Below are the code and all the weights of a small trained network. Each question names an input and a class and asks about switching units off, where a switched-off unit gives its printed mean instead of its output.

import numpy as np


def w(rows, s, z=0):
    codes = np.array(rows[::2]) - 128.0
    scale = np.full(codes.shape[1], s)
    scale[-1] = z or s
    return codes * scale


def norm(h):
    return h / np.sqrt((h * h).mean(-1, keepdims=True) + 1e-5)


def f(y):
    return y / 2 * (1 + np.tanh(0.7978845608 * (y + 0.044715 * y**3)))


def log_softmax(a):
    a = a - a.max(-1, keepdims=True)
    return a - np.log(np.exp(a).sum(-1, keepdims=True))


def net(x, mask):
    res = np.array(x, float).reshape(1, 5) / 4 @ E
    u = 0
    for l in range(2):
        y = f(norm(res) @ A[l][:, :-1].T + A[l][:, -1])
        res = res + np.where(mask[u : u + 10], y, B[l][:, -1]) @ B[l][:, :-1]
        u += 10
    return log_softmax(norm(res)[-1] @ U[:, :-1].T + U[:, -1])


A, B = {}, {}
E = w([
[60,198,100,130,87,120],'x0',
[85,139,121,208,143,212],'x1',
[87,139,159,167,11,133],'x2',
[161,114,99,185,116,72],'x3',
[127,191,134,115,146,178],'x4',
],0.0011)
A[0] = w([
[185,142,84,94,88,29,30],'L0N0',
[33,204,117,85,59,168,61],'L0N1',
[177,130,210,35,39,82,10],'L0N2',
[137,172,113,58,178,147,13],'L0N3',
[189,137,155,155,144,93,205],'L0N4',
[139,5,118,92,179,97,95],'L0N5',
[114,191,179,140,136,234,2],'L0N6',
[135,161,111,154,213,204,58],'L0N7',
[154,143,43,229,163,139,97],'L0N8',
[82,136,167,141,55,132,13],'L0N9',
],0.0028,0.00077)
B[0] = w([
[78,75,242,78,84,160,191],'L0N0',
[172,54,119,127,212,136,254],'L0N1',
[117,100,147,68,105,5,193],'L0N2',
[107,127,55,183,152,107,130],'L0N3',
[117,76,104,75,181,122,192],'L0N4',
[176,109,191,145,128,241,196],'L0N5',
[101,4,170,125,61,174,176],'L0N6',
[91,81,125,50,47,94,180],'L0N7',
[166,166,222,78,156,70,195],'L0N8',
[135,64,57,119,143,89,144],'L0N9',
],0.0022,0.00072)
A[1] = w([
[222,93,141,69,196,159,84],'L1N0',
[155,158,117,145,145,70,122],'L1N1',
[140,98,158,176,82,143,187],'L1N2',
[82,179,69,50,182,153,3],'L1N3',
[122,69,144,150,88,213,89],'L1N4',
[85,152,94,162,51,126,37],'L1N5',
[85,154,84,176,43,115,31],'L1N6',
[148,128,128,98,140,98,146],'L1N7',
[113,164,127,158,118,253,22],'L1N8',
[112,191,99,178,106,54,78],'L1N9',
],0.0041,0.0011)
B[1] = w([
[194,40,91,254,169,111,249],'L1N0',
[105,148,143,135,106,178,144],'L1N1',
[123,156,76,115,194,145,202],'L1N2',
[77,175,35,164,188,53,176],'L1N3',
[122,188,169,82,198,152,223],'L1N4',
[175,70,113,131,175,93,138],'L1N5',
[200,61,96,168,218,111,150],'L1N6',
[115,114,135,144,99,176,161],'L1N7',
[141,89,193,15,115,139,200],'L1N8',
[174,137,217,182,109,194,147],'L1N9',
],0.0032,0.0014)
U = w([
[120,189,142,161,88,161,67],'0',
[58,173,25,115,162,83,144],'1',
[116,150,84,120,59,170,2],'2',
[109,130,167,38,170,199,161],'3',
[123,83,167,70,2,68,145],'4',
[110,200,144,170,69,113,105],'5',
[205,59,112,213,168,125,164],'6',
],0.0096,0.0069)

Each question gives the input, the list of numbers given to net, and the class t.
The units are the neurons (one row each of A and B). Each row of codes is followed by its name. A weight is (code - 128) times the scale printed after its matrix; where a second scale follows, it is the last column's (A, B and U).
mask holds one flag per neuron, layer by layer. A switched-off neuron (its flag False) gives its mean, the last column of its row in B, instead of its output. The means were averaged over made-up inputs and are rounded, as every weight is.
A unit's drop is (log p(t) with every unit on - log p(t) with that unit switched off) / (log p(t) with every unit on - log p(t) with every unit switched off).
The circuit of an input: a set's keep is (log p(t) with only the set's units on - log p(t) with every unit switched off) / (log p(t) with every unit on - log p(t) with every unit switched off). Starting from the 12 units with the biggest drops (on a tie, the unit counted first), units are removed one at a time, each time the one whose removal leaves the highest keep (on an exact tie, the one counted first), for as long as the keep stays at least 0.8.
circuit, biggest first: the units of the circuit, biggest drop first
unit that matters most: the unit with the biggest drop
k most important neurons: the k neurons with the biggest drops, biggest first
top k neurons in layer l: the k neurons of layer l with the biggest drops, biggest first
drop of u: that unit's drop, to one decimal
input [6,6,8,5,0], class 6: circuit, biggest first	L1N6
input [6,8,3,2,0], class 3: circuit, biggest first	L1N8; L0N1
input [6,7,5,-3,-5], class 6: top 4 neurons in layer 0	L0N5; L0N0; L0N9; L0N4
input [-4,3,4,6,0], class 5: 2 most important neurons	L0N8; L1N0
input [-4,-2,1,-6,-4], class 6: top 4 neurons in layer 0	L0N5; L0N2; L0N6; L0N7
input [7,0,3,-8,-8], class 1: 2 most important neurons	L0N1; L1N0
input [7,-4,8,-7,4], class 1: top 2 neurons in layer 0	L0N1; L0N5
input [-2,3,5,5,6], class 3: 2 most important neurons	L1N0; L0N2
input [1,4,-5,2,5], class 1: circuit, biggest first	L1N3; L0N7
input [8,2,-1,-7,1], class 1: top 2 neurons in layer 1	L1N3; L1N9
input [-1,8,8,4,4], class 3: circuit, biggest first	L1N8; L1N4
input [0,-1,7,0,5], class 6: 2 most important neurons	L1N6; L0N5
input [-1,3,4,-6,-8], class 3: 2 most important neurons	L1N0; L1N4
input [2,1,-6,7,4], class 0: unit that matters most	L0N1
input [4,8,8,-8,-7], class 3: 3 most important neurons	L1N0; L1N4; L1N8
input [1,-4,-2,4,1], class 4: top 3 neurons in layer 0	L0N0; L0N1; L0N2
input [5,5,5,8,8], class 6: top 2 neurons in layer 1	L1N6; L1N5
input [3,-3,4,-5,5], class 1: top 2 neurons in layer 1	L1N3; L1N8
input [-3,0,4,2,8], class 3: 3 most important neurons	L0N6; L1N4; L1N3
input [7,8,2,-1,1], class 3: unit that matters most	L1N8
input [1,-5,-8,-6,0], class 6: 2 most important neurons	L1N0; L0N5
input [3,2,6,-3,-4], class 6: 2 most important neurons	L1N6; L0N5
input [5,-1,-3,8,-3], class 5: top 2 neurons in layer 1	L1N8; L1N0
input [6,-3,7,2,5], class 6: drop of L1N6	0.3
input [1,7,8,2,-8], class 6: drop of L1N6	0.3
input [6,3,-3,3,-3], class 5: drop of L0N8	0.6
input [5,1,-7,-2,3], class 1: circuit, biggest first	L1N3
input [-2,7,8,0,3], class 3: drop of L1N0	0.2
